Below is a small trained network, with its code and all its weights. Each question gives an input and a target symbol and asks what happens when units are switched off, that is, made to give their printed mean instead of their output.

import numpy as np


def w(rows, s, z=0):
    codes = np.array(rows[::2]) - 128.0
    scale = np.full(codes.shape[1], s)
    scale[-1] = z or s
    return codes * scale


def f(y):
    return y / 2 * (1 + np.tanh(0.7978845608 * (y + 0.044715 * y**3)))


def softmax(a):
    e = np.exp(a - a.max(-1, keepdims=True))
    return e / e.sum(-1, keepdims=True)


def log_softmax(a):
    a = a - a.max(-1, keepdims=True)
    return a - np.log(np.exp(a).sum(-1, keepdims=True))


def net(x, mask):
    ids = ['αβγδεηθλμξσφψω'.index(c) for c in x.split()]
    T = len(ids)
    res = E[ids] + P[:T]
    r = res
    for j in range(2):
        rows = slice(3 * j, 3 * j + 3)
        q, k, v = (r @ M[0][rows].T for M in (Q, K, V))
        z = softmax(np.where(np.tri(T) > 0, q @ k.T / 3**0.5, -1e9)) @ v
        o = O[0][rows]
        res = res + np.where(mask[j], z, o[:, -1]) @ o[:, :-1]
    y = f(res @ A[0][:, :-1].T + A[0][:, -1])
    res = res + np.where(mask[2:14], y, B[0][:, -1]) @ B[0][:, :-1]
    return log_softmax(res[-1] @ U[:, :-1].T + U[:, -1])


Q, K, V, O, A, B = {}, {}, {}, {}, {}, {}
E = w([
[76,127,224,84,89,121,81,113],'α',
[147,83,166,174,157,158,90,84],'β',
[97,144,180,159,219,83,138,8],'γ',
[80,107,142,142,68,86,59,162],'δ',
[181,85,145,82,125,221,81,62],'ε',
[98,161,6,134,185,100,135,89],'η',
[57,150,90,152,120,145,143,147],'θ',
[88,112,133,115,138,240,112,145],'λ',
[108,139,64,113,59,81,106,154],'μ',
[133,152,82,64,67,52,57,110],'ξ',
[90,139,34,77,112,173,138,131],'σ',
[29,168,148,165,181,38,131,73],'φ',
[140,106,188,98,90,190,86,124],'ψ',
[55,93,198,133,133,132,92,134],'ω',
],0.019)
P = w([
[122,147,144,107,187,150,65,212],'0',
[62,62,18,84,180,124,205,84],'1',
[124,190,65,142,140,200,105,13],'2',
[186,99,164,167,116,120,139,176],'3',
[90,65,64,85,139,142,214,87],'4',
[125,195,62,155,135,201,112,8],'5',
[204,88,158,181,106,110,151,168],'6',
[107,72,111,92,126,168,217,87],'7',
[122,193,66,161,128,188,113,10],'8',
],0.016)
Q[0] = w([
[132,151,83,207,94,137,2,101],'head 0',
[134,133,139,104,200,122,121,154],'head 0',
[46,200,125,132,103,208,101,54],'head 0',
[147,55,142,52,161,62,194,203],'head 1',
[62,218,102,147,138,154,20,3],'head 1',
[101,187,63,186,146,146,62,173],'head 1',
],0.0087)
K[0] = w([
[120,143,92,136,156,79,66,213],'head 0',
[167,75,127,182,245,143,113,72],'head 0',
[13,212,127,79,141,158,101,167],'head 0',
[85,156,124,133,2,117,199,72],'head 1',
[86,148,121,70,218,115,42,132],'head 1',
[127,177,78,135,157,116,136,162],'head 1',
],0.009)
V[0] = w([
[170,141,135,113,210,120,156,158],'head 0',
[137,174,169,106,115,152,106,184],'head 0',
[186,101,65,208,116,125,64,126],'head 0',
[78,144,87,186,96,178,166,226],'head 1',
[110,202,128,88,62,89,177,120],'head 1',
[122,90,139,252,120,98,132,146],'head 1',
],0.012)
O[0] = w([
[186,61,217,254,18,197,161,69,87],'head 0',
[132,124,143,148,43,77,154,123,147],'head 0',
[76,192,145,106,141,195,88,167,64],'head 0',
[145,170,74,219,24,127,225,182,113],'head 1',
[43,107,125,171,10,129,7,125,2],'head 1',
[33,184,203,40,45,159,250,79,4],'head 1',
],0.0084,0.0057)
A[0] = w([
[89,133,235,213,173,145,113,167,43],'neuron 0',
[114,114,118,79,107,150,100,221,47],'neuron 1',
[193,139,127,94,66,166,146,206,43],'neuron 2',
[145,82,191,163,120,179,144,197,76],'neuron 3',
[101,136,67,153,184,161,162,98,82],'neuron 4',
[160,83,58,106,127,185,172,115,194],'neuron 5',
[95,155,44,123,119,128,147,106,127],'neuron 6',
[105,110,170,176,168,109,136,239,70],'neuron 7',
[113,121,108,182,70,122,104,80,3],'neuron 8',
[114,65,113,127,160,99,96,149,67],'neuron 9',
[101,251,126,165,63,130,103,125,129],'neuron 10',
[160,156,244,100,113,100,130,183,48],'neuron 11',
],0.012,0.0069)
B[0] = w([
[206,146,144,85,35,68,118,97,150],'neuron 0',
[129,131,106,60,109,101,160,166,147],'neuron 1',
[137,75,168,124,171,59,152,182,152],'neuron 2',
[144,136,106,110,138,241,158,142,149],'neuron 3',
[152,109,119,110,40,130,100,187,239],'neuron 4',
[70,158,132,122,131,68,121,116,254],'neuron 5',
[146,95,200,142,185,164,147,89,205],'neuron 6',
[40,121,158,115,113,158,144,2,150],'neuron 7',
[110,45,191,71,56,123,135,153,158],'neuron 8',
[129,166,161,96,77,116,173,126,201],'neuron 9',
[83,183,136,135,140,167,117,207,171],'neuron 10',
[113,100,120,239,72,138,57,138,155],'neuron 11',
],0.011,0.015)
U = w([
[97,2,82,118,136,73,151,145,164],'α',
[150,106,104,65,118,154,217,136,157],'β',
[107,103,161,130,201,163,104,112,144],'γ',
[105,188,130,166,153,146,171,118,151],'δ',
[195,161,95,124,103,116,101,188,108],'ε',
[185,153,85,119,44,185,151,144,139],'η',
[156,121,168,112,85,110,177,190,50],'θ',
[225,137,148,139,90,81,202,176,82],'λ',
[72,135,130,153,105,146,95,142,99],'μ',
[98,94,141,177,130,117,28,129,93],'ξ',
[179,30,133,156,118,148,127,199,113],'σ',
[79,88,137,129,79,176,152,73,84],'φ',
[135,171,44,226,163,126,117,113,251],'ψ',
[115,199,122,167,98,78,189,77,114],'ω',
],0.009,0.012)

Each question gives the input, a string of symbols that net reads in full, and the target symbol t.
The units are the heads (3 rows each of Q, K, V and O) and the neurons (one row each of A and B). Each row of codes is followed by its name. A weight is (code - 128) times the scale printed after its matrix; where a second scale follows, it is the last column's (O, A, B and U).
mask holds one flag per unit, heads first, then neurons. A switched-off unit (its flag False) gives its mean, the last column of its rows in O or B, instead of its output. The means were averaged over made-up inputs and are rounded, as every weight is.
A unit's drop is (log p(t) with every unit on - log p(t) with that unit switched off) / (log p(t) with every unit on - log p(t) with every unit switched off).
The circuit of an input: a set's keep is (log p(t) with only the set's units on - log p(t) with every unit switched off) / (log p(t) with every unit on - log p(t) with every unit switched off). Starting from the 12 units with the biggest drops (on a tie, the unit counted first), units are removed one at a time, each time the one whose removal leaves the highest keep (on an exact tie, the one counted first), for as long as the keep stays at least 0.8.
circuit, biggest first: the units of the circuit, biggest drop first
most important unit: the unit with the biggest drop
k most important neurons: the k neurons with the biggest drops, biggest first
which heads matter: for each layer, one digit per head in row order, 1 if its drop is at least 0.15 and else 0, layers parted by /
input ω γ σ, target ω: most important unit -> neuron 5
input λ μ ω, target λ: which heads matter -> 11
input ε λ μ, target ε: circuit, biggest first -> neuron 4; head 1; head 0
input φ μ θ, target φ: circuit, biggest first -> head 0; head 1
input η η η λ, target β: 3 most important neurons -> neuron 3; neuron 2; neuron 7
input σ γ ξ φ η α ψ η η, target σ: circuit, biggest first -> head 1; neuron 6; neuron 4
input δ σ γ λ ξ δ λ, target β: which heads matter -> 00
input ψ λ α γ ε ε, target ψ: which heads matter -> 01
input θ β θ α ω μ, target θ: circuit, biggest first -> head 1; neuron 8; neuron 10; neuron 2
input λ φ λ ψ ξ θ ψ ψ λ, target λ: circuit, biggest first -> head 1; head 0
input η ε α, target η: circuit, biggest first -> head 0; neuron 0; neuron 5
input η σ φ φ μ θ, target η: which heads matter -> 11
input ψ θ σ φ λ β σ, target α: 3 most important neurons -> neuron 2; neuron 9; neuron 5
input σ ξ η λ ψ μ, target σ: circuit, biggest first -> neuron 8; head 1; neuron 6
input α β ψ, target α: most important unit -> head 0
input ε σ α, target ε: 2 most important neurons -> neuron 4; neuron 6
input ξ ε α θ δ β, target ξ: which heads matter -> 01
input α ψ α σ ξ ε θ ω γ, target α: circuit, biggest first -> head 0; neuron 8; head 1
input α γ α ξ ε, target α: which heads matter -> 10
input β θ γ μ, target θ: 2 most important neurons -> neuron 2; neuron 10
input ξ ξ δ ξ η θ, target ξ: most important neuron -> neuron 8
input φ α μ ε φ ξ, target φ: circuit, biggest first -> head 0; neuron 8; head 1
input θ μ β η, target ψ: which heads matter -> 00
